Here is a tiny trained network, its code and every weight. The questions are about switching its units off for an input and a target symbol, where a switched-off unit gives its printed mean instead of its output.

import numpy as np


def w(rows, s, z=0):
    codes = np.array(rows[::2]) - 128.0
    scale = np.full(codes.shape[1], s)
    scale[-1] = z or s
    return codes * scale


def norm(h):
    return h / np.sqrt((h * h).mean(-1, keepdims=True) + 1e-5)


def f(y):
    return np.maximum(y, 0)


def softmax(a):
    e = np.exp(a - a.max(-1, keepdims=True))
    return e / e.sum(-1, keepdims=True)


def log_softmax(a):
    a = a - a.max(-1, keepdims=True)
    return a - np.log(np.exp(a).sum(-1, keepdims=True))


def net(x, mask):
    ids = ['αγλξπψω'.index(c) for c in x.split()]
    T = len(ids)
    res = E[ids] + P[:T]
    u = 0
    for l in range(2):
        q, k, v = (norm(res) @ M[l].T for M in (Q, K, V))
        z = softmax(np.where(np.tri(T) > 0, q @ k.T / 4**0.5, -1e9)) @ v
        res = res + np.where(mask[u], z, O[l][:, -1]) @ O[l][:, :-1]
        u += 1
        y = f(norm(res) @ A[l][:, :-1].T + A[l][:, -1])
        res = res + np.where(mask[u : u + 4], y, B[l][:, -1]) @ B[l][:, :-1]
        u += 4
    return log_softmax(norm(res)[-1] @ U[:, :-1].T + U[:, -1])


Q, K, V, O, A, B = {}, {}, {}, {}, {}, {}
E = w([
[99,120,29,81,74,63,145,105,128],'α',
[89,178,165,209,191,105,42,59,97],'γ',
[149,176,75,92,180,28,153,155,71],'λ',
[23,111,40,121,123,135,4,112,75],'ξ',
[176,93,124,98,147,63,100,143,100],'π',
[124,168,118,89,69,28,189,129,147],'ψ',
[148,131,212,126,73,67,123,126,165],'ω',
],0.0037)
P = w([
[119,139,135,79,113,192,125,150,126],'0',
[69,211,165,109,79,147,103,74,124],'1',
[131,123,118,102,194,117,138,147,177],'2',
[73,54,170,87,138,140,187,67,79],'3',
[78,213,151,108,79,144,114,67,119],'4',
[168,79,126,172,113,88,103,152,124],'5',
[2,164,230,80,143,87,136,123,198],'6',
[116,199,139,94,109,135,116,114,92],'7',
[176,92,123,196,102,128,131,151,119],'8',
[30,183,192,108,131,120,162,111,158],'9',
[123,201,127,90,93,131,125,106,87],'10',
[175,98,114,205,104,168,164,155,127],'11',
[70,166,160,139,128,138,162,81,104],'12',
[112,190,91,73,96,128,121,129,64],'13',
],0.0077)
Q[0] = w([
[82,88,171,182,199,93,125,152,246],'L0H0',
[137,129,109,151,94,147,84,183,91],'L0H0',
[54,58,195,157,157,116,174,36,100],'L0H0',
[29,255,151,132,125,98,101,38,105],'L0H0',
],0.0076)
K[0] = w([
[171,96,137,221,96,49,120,107,63],'L0H0',
[51,125,156,116,136,161,56,99,110],'L0H0',
[129,117,102,255,196,121,197,143,175],'L0H0',
[167,126,130,172,109,251,149,227,104],'L0H0',
],0.0078)
V[0] = w([
[182,176,174,133,138,53,198,172,119],'L0H0',
[148,66,4,94,195,99,91,163,78],'L0H0',
[109,88,50,76,11,81,175,140,155],'L0H0',
[171,2,191,77,71,116,65,195,129],'L0H0',
],0.0052)
O[0] = w([
[183,129,99,63,61,102,20,125,92,6],'L0H0',
[192,254,24,216,136,161,124,122,104,139],'L0H0',
[201,27,38,147,169,148,100,77,183,38],'L0H0',
[155,38,105,163,112,188,153,86,3,122],'L0H0',
],0.0055,0.0027)
A[0] = w([
[69,137,144,3,171,106,99,182,189,215],'L0N0',
[167,75,115,58,87,108,94,59,178,5],'L0N1',
[46,173,140,190,127,113,167,136,115,55],'L0N2',
[122,96,57,115,126,223,75,40,140,41],'L0N3',
],0.0054,0.0027)
B[0] = w([
[145,150,179,252,152,38,92,28,61,255],'L0N0',
[85,185,155,91,234,208,60,192,135,149],'L0N1',
[160,104,80,41,167,195,147,183,153,249],'L0N2',
[229,219,170,84,161,73,195,129,126,185],'L0N3',
],0.0048)
Q[1] = w([
[190,193,128,117,108,235,89,123,38],'L1H0',
[137,124,107,174,133,78,115,47,64],'L1H0',
[253,77,44,146,155,173,93,133,38],'L1H0',
[118,102,65,100,137,74,142,197,224],'L1H0',
],0.006)
K[1] = w([
[108,207,140,88,161,228,76,96,106],'L1H0',
[150,163,137,139,144,82,142,45,86],'L1H0',
[132,119,4,35,145,191,137,1,115],'L1H0',
[186,53,78,145,56,113,131,185,191],'L1H0',
],0.0065)
V[1] = w([
[119,129,115,68,140,104,157,69,72],'L1H0',
[185,106,145,66,107,123,172,216,87],'L1H0',
[121,136,169,100,113,155,146,152,179],'L1H0',
[114,109,193,254,170,115,58,122,120],'L1H0',
],0.0041)
O[1] = w([
[118,110,173,198,86,146,74,142,197,168],'L1H0',
[131,253,196,165,163,53,108,86,64,43],'L1H0',
[174,169,71,90,133,82,85,146,110,105],'L1H0',
[153,157,30,68,106,207,234,160,157,254],'L1H0',
],0.004,0.0031)
A[1] = w([
[132,65,95,188,152,170,186,195,191,176],'L1N0',
[173,169,98,107,162,174,206,179,171,3],'L1N1',
[153,203,92,179,141,105,128,120,178,100],'L1N2',
[219,70,117,254,150,43,147,153,189,121],'L1N3',
],0.0074,0.0023)
B[1] = w([
[152,173,113,71,86,167,107,201,91,254],'L1N0',
[123,56,105,152,164,139,145,104,186,235],'L1N1',
[125,74,147,127,72,108,99,175,136,231],'L1N2',
[100,138,190,172,145,9,156,100,148,242],'L1N3',
],0.011,0.0044)
U = w([
[129,64,117,207,174,59,148,83,183,176],'α',
[54,210,173,114,150,102,172,156,114,132],'γ',
[171,156,140,110,28,112,55,206,111,68],'λ',
[132,88,88,112,157,198,164,187,169,247],'ξ',
[209,163,110,200,118,169,159,74,57,140],'π',
[196,167,126,49,213,132,71,76,164,100],'ψ',
[85,3,171,67,105,147,117,96,74,4],'ω',
],0.006,0.0023)

Each question gives the input, a string of symbols that net reads in full, and the target symbol t.
The units are the heads (4 rows each of Q, K, V and O) and the neurons (one row each of A and B). Each row of codes is followed by its name. A weight is (code - 128) times the scale printed after its matrix; where a second scale follows, it is the last column's (O, A, B and U).
mask holds one flag per unit, layer by layer, with each layer's heads first. A switched-off unit (its flag False) gives its mean, the last column of its rows in O or B, instead of its output. The means were averaged over made-up inputs and are rounded, as every weight is.
A unit's drop is (log p(t) with every unit on - log p(t) with that unit switched off) / (log p(t) with every unit on - log p(t) with every unit switched off).
The circuit of an input: a set's keep is (log p(t) with only the set's units on - log p(t) with every unit switched off) / (log p(t) with every unit on - log p(t) with every unit switched off). Starting from all 10 units, units are removed one at a time, each time the one whose removal leaves the highest keep (on an exact tie, the one counted first), for as long as the keep stays at least 0.8.
units of the circuit, in order: the units of the circuit, biggest drop first
unit that matters most: the unit with the biggest drop
top k neurons: the k neurons with the biggest drops, biggest first
k most important neurons of layer l: the k neurons of layer l with the biggest drops, biggest first
drop of u: that unit's drop, to one decimal
input ω ω π ω π, target ω: units of the circuit, in order => [L0H0]
input λ γ α γ γ γ γ π γ ψ γ ξ π, target ξ: 2 most important neurons of layer 1 => [L1N1, L1N0]
input ξ γ ω ξ π ξ α ω γ, target γ: top 3 neurons => [L1N3, L1N0, L1N2]
input ω γ α λ π γ, target γ: 2 most important neurons of layer 0 => [L0N0, L0N2]
input ψ ω ξ ψ ξ ω λ γ, target ψ: top 2 neurons => [L0N1, L0N3]
input γ γ ψ γ, target ψ: units of the circuit, in order => [L0H0, L0N1]
input ξ ξ α γ ω ω π γ π, target γ: units of the circuit, in order => [L1N3, L1N0]
input λ α ξ γ γ γ γ γ ξ, target γ: top 4 neurons => [L0N0, L1N3, L1N0, L0N3]
input α γ ξ ξ π γ γ γ γ γ ω ξ γ ω, target α: top 3 neurons => [L0N3, L1N3, L1N1]
input ξ ψ γ ξ γ λ λ, target λ: units of the circuit, in order => [L0H0, L1N2]
input ψ ω ψ ξ ξ ψ ξ, target ψ: top 2 neurons => [L0N3, L0N1]
input ξ γ α γ ω γ ξ γ λ, target γ: 2 most important neurons of layer 1 => [L1N0, L1N1]
input γ γ α γ π α ξ γ ξ ψ λ ξ, target λ: top 3 neurons => [L1N0, L0N0, L0N3]
input ψ γ ξ λ ξ ξ γ, target ξ: unit that matters most => L0H0
input ω ξ α ξ ξ γ ξ ξ α, target γ: top 3 neurons => [L1N3, L1N0, L0N3]
input ω ω ξ α α, target ω: drop of L0H0 => 0.7
input ξ ξ γ ξ, target γ: drop of L0N0 => 0.0
input π ξ γ γ ξ ψ α π, target π: drop of L0N0 => 0.1
input γ γ γ γ ξ γ γ ω λ α π γ, target ξ: 3 most important neurons of layer 1 => [L1N1, L1N0, L1N3]
input λ ω π α π α, target γ: unit that matters most => L1N3
